Here is a tiny trained network, its code and every weight. The questions are about switching its units off for an input and a class, where a switched-off unit gives its printed mean instead of its output.

import numpy as np


def w(rows, s, z=0):
    codes = np.array(rows[::2]) - 128.0
    scale = np.full(codes.shape[1], s)
    scale[-1] = z or s
    return codes * scale


def f(y):
    return y / 2 * (1 + np.tanh(0.7978845608 * (y + 0.044715 * y**3)))


def log_softmax(a):
    a = a - a.max(-1, keepdims=True)
    return a - np.log(np.exp(a).sum(-1, keepdims=True))


def net(x, mask):
    res = np.array(x, float).reshape(1, 7) / 4 @ E
    y = f(res @ A[0][:, :-1].T + A[0][:, -1])
    res = res + np.where(mask, y, B[0][:, -1]) @ B[0][:, :-1]
    return log_softmax(res[-1] @ U[:, :-1].T + U[:, -1])


A, B = {}, {}
E = w([
[128,235,18,230,138,118,101,195,72,178,101,140],'x0',
[250,118,125,107,87,60,228,65,70,184,23,137],'x1',
[251,206,101,36,180,181,51,135,159,74,63,123],'x2',
[171,97,78,177,96,147,88,1,37,84,241,104],'x3',
[124,102,140,133,27,96,53,113,135,123,76,199],'x4',
[107,35,67,158,218,141,118,108,110,90,30,148],'x5',
[130,121,128,123,139,125,122,131,125,132,138,134],'x6',
],0.0066)
A[0] = w([
[185,213,166,92,59,117,137,141,141,149,181,115,184],'N0',
[178,111,112,155,121,114,119,78,58,92,192,104,63],'N1',
[140,186,73,214,121,112,130,139,108,164,118,150,4],'N2',
[215,136,109,151,103,92,196,134,77,162,89,138,2],'N3',
[146,172,71,167,110,116,112,178,86,163,115,145,41],'N4',
[63,119,138,170,183,121,254,126,97,164,171,56,93],'N5',
[102,141,170,111,157,111,188,194,165,162,94,145,80],'N6',
[137,50,64,151,207,122,107,95,117,69,40,138,211],'N7',
[136,66,184,88,102,143,167,80,176,94,142,141,47],'N8',
[114,134,142,107,133,90,144,184,175,150,76,134,30],'N9',
[213,166,108,97,142,154,71,137,153,84,93,87,41],'N10',
[194,95,148,104,110,50,189,100,115,127,90,91,45],'N11',
[47,60,138,171,23,53,97,129,109,152,108,198,82],'N12',
],0.008,0.0041)
B[0] = w([
[86,123,78,124,101,35,201,161,169,146,122,185,241],'N0',
[165,85,119,237,58,173,113,76,166,208,116,165,207],'N1',
[54,125,132,74,194,139,134,85,78,230,69,74,190],'N2',
[71,107,112,158,134,134,25,214,97,14,215,117,207],'N3',
[76,96,159,104,185,122,111,86,88,203,54,73,190],'N4',
[204,174,175,71,180,153,144,153,83,103,103,233,239],'N5',
[169,42,101,199,43,192,77,75,176,175,139,131,196],'N6',
[100,130,97,126,88,54,205,164,168,129,144,162,253],'N7',
[28,126,146,113,207,97,105,77,103,245,58,21,183],'N8',
[160,69,104,187,70,217,109,80,141,211,161,157,175],'N9',
[136,113,171,2,117,202,140,94,41,148,145,229,205],'N10',
[81,134,142,144,132,129,34,203,100,79,165,114,200],'N11',
[202,192,166,62,150,152,150,128,72,71,117,184,217],'N12',
],0.0084,0.0074)
U = w([
[201,150,178,38,134,174,146,115,69,123,106,198,42],'0',
[174,65,98,236,48,191,100,63,158,184,128,121,82],'1',
[48,117,148,95,179,106,129,81,108,200,70,2,82],'2',
[41,127,134,160,136,151,17,210,143,54,197,95,164],'3',
[152,151,123,133,115,101,152,136,145,120,102,112,247],'4',
[218,170,149,114,141,106,141,131,141,111,86,136,217],'5',
[85,119,75,127,77,27,240,155,172,140,129,150,68],'6',
[218,182,135,172,123,109,150,117,171,52,103,12,92],'7',
],0.0093,0.014)

Each question gives the input, the list of numbers given to net, and the class t.
The units are the neurons (one row each of A and B). Each row of codes is followed by its name. A weight is (code - 128) times the scale printed after its matrix; where a second scale follows, it is the last column's (A, B and U).
mask holds one flag per neuron, in row order. A switched-off neuron (its flag False) gives its mean, the last column of its row in B, instead of its output. The means were averaged over made-up inputs and are rounded, as every weight is.
A unit's drop is (log p(t) with every unit on - log p(t) with that unit switched off) / (log p(t) with every unit on - log p(t) with every unit switched off).
The circuit of an input: a set's keep is (log p(t) with only the set's units on - log p(t) with every unit switched off) / (log p(t) with every unit on - log p(t) with every unit switched off). Starting from the 12 units with the biggest drops (on a tie, the unit counted first), units are removed one at a time, each time the one whose removal leaves the highest keep (on an exact tie, the one counted first), for as long as the keep stays at least 0.8.
circuit, biggest first: the units of the circuit, biggest drop first
unit that matters most: the unit with the biggest drop
top k neurons: the k neurons with the biggest drops, biggest first
input [3,0,-8,-2,7,2,0], class 0: unit that matters most	N12
input [-5,8,1,5,1,6,4], class 3: top 2 neurons	(N11; N3)
input [5,-2,0,3,8,-6,1], class 5: top 3 neurons	(N12; N7; N8)
input [3,-6,1,-7,-7,-2,2], class 1: circuit, biggest first	(N6; N9)
input [7,1,-6,0,0,-3,-2], class 2: top 3 neurons	(N2; N4; N10)
input [0,8,4,1,-7,5,6], class 3: circuit, biggest first	(N3; N11)
input [0,-1,-5,-7,3,-6,0], class 1: top 3 neurons	(N6; N9; N7)
input [-8,7,-6,-7,-2,-5,0], class 2: top 2 neurons	(N8; N1)
input [-8,-1,-1,7,8,-5,1], class 2: top 2 neurons	(N8; N6)
input [-3,0,-2,0,-4,-6,-5], class 6: top 2 neurons	(N0; N12)
input [3,-3,0,2,-8,3,1], class 5: circuit, biggest first	(N5; N3; N10)
input [0,-6,-5,4,7,-1,4], class 5: circuit, biggest first	(N12; N10)
input [4,-5,-1,5,8,-7,0], class 5: circuit, biggest first	(N12; N3)
input [-2,-6,4,-5,-4,8,-3], class 6: top 2 neurons	(N7; N3)
input [-8,-6,-5,8,-1,-4,3], class 1: circuit, biggest first	(N1)
input [-5,-8,-8,-5,1,-1,8], class 0: circuit, biggest first	(N12; N5)
input [0,7,4,-5,7,-1,4], class 3: circuit, biggest first	(N3; N11)
input [1,-8,3,-8,5,3,4], class 1: circuit, biggest first	(N9; N6)
input [2,-6,-6,-2,1,-4,-8], class 4: top 3 neurons	(N10; N3; N11)
input [0,3,-7,-4,-2,-2,-5], class 0: circuit, biggest first	(N5)
input [-1,-6,7,3,-5,8,-3], class 6: top 2 neurons	(N7; N5)
input [3,-6,3,-2,6,-8,6], class 6: top 2 neurons	(N0; N3)
input [-7,-6,-4,7,1,-6,0], class 1: top 2 neurons	(N1; N2)
input [8,6,1,-7,-1,1,4], class 2: top 3 neurons	(N2; N4; N1)
input [-7,1,3,1,-7,-5,3], class 2: top 3 neurons	(N8; N7; N12)
input [-1,8,0,6,0,8,6], class 3: top 3 neurons	(N3; N11; N0)
input [2,-4,-7,1,4,-5,-1], class 0: circuit, biggest first	(N12)
input [-4,8,-6,0,2,-2,0], class 3: circuit, biggest first	(N11; N3)
input [-1,3,4,-5,4,4,-5], class 1: circuit, biggest first	(N9; N5)
input [4,-3,-5,-5,-8,-5,-1], class 5: circuit, biggest first	(N5; N10)
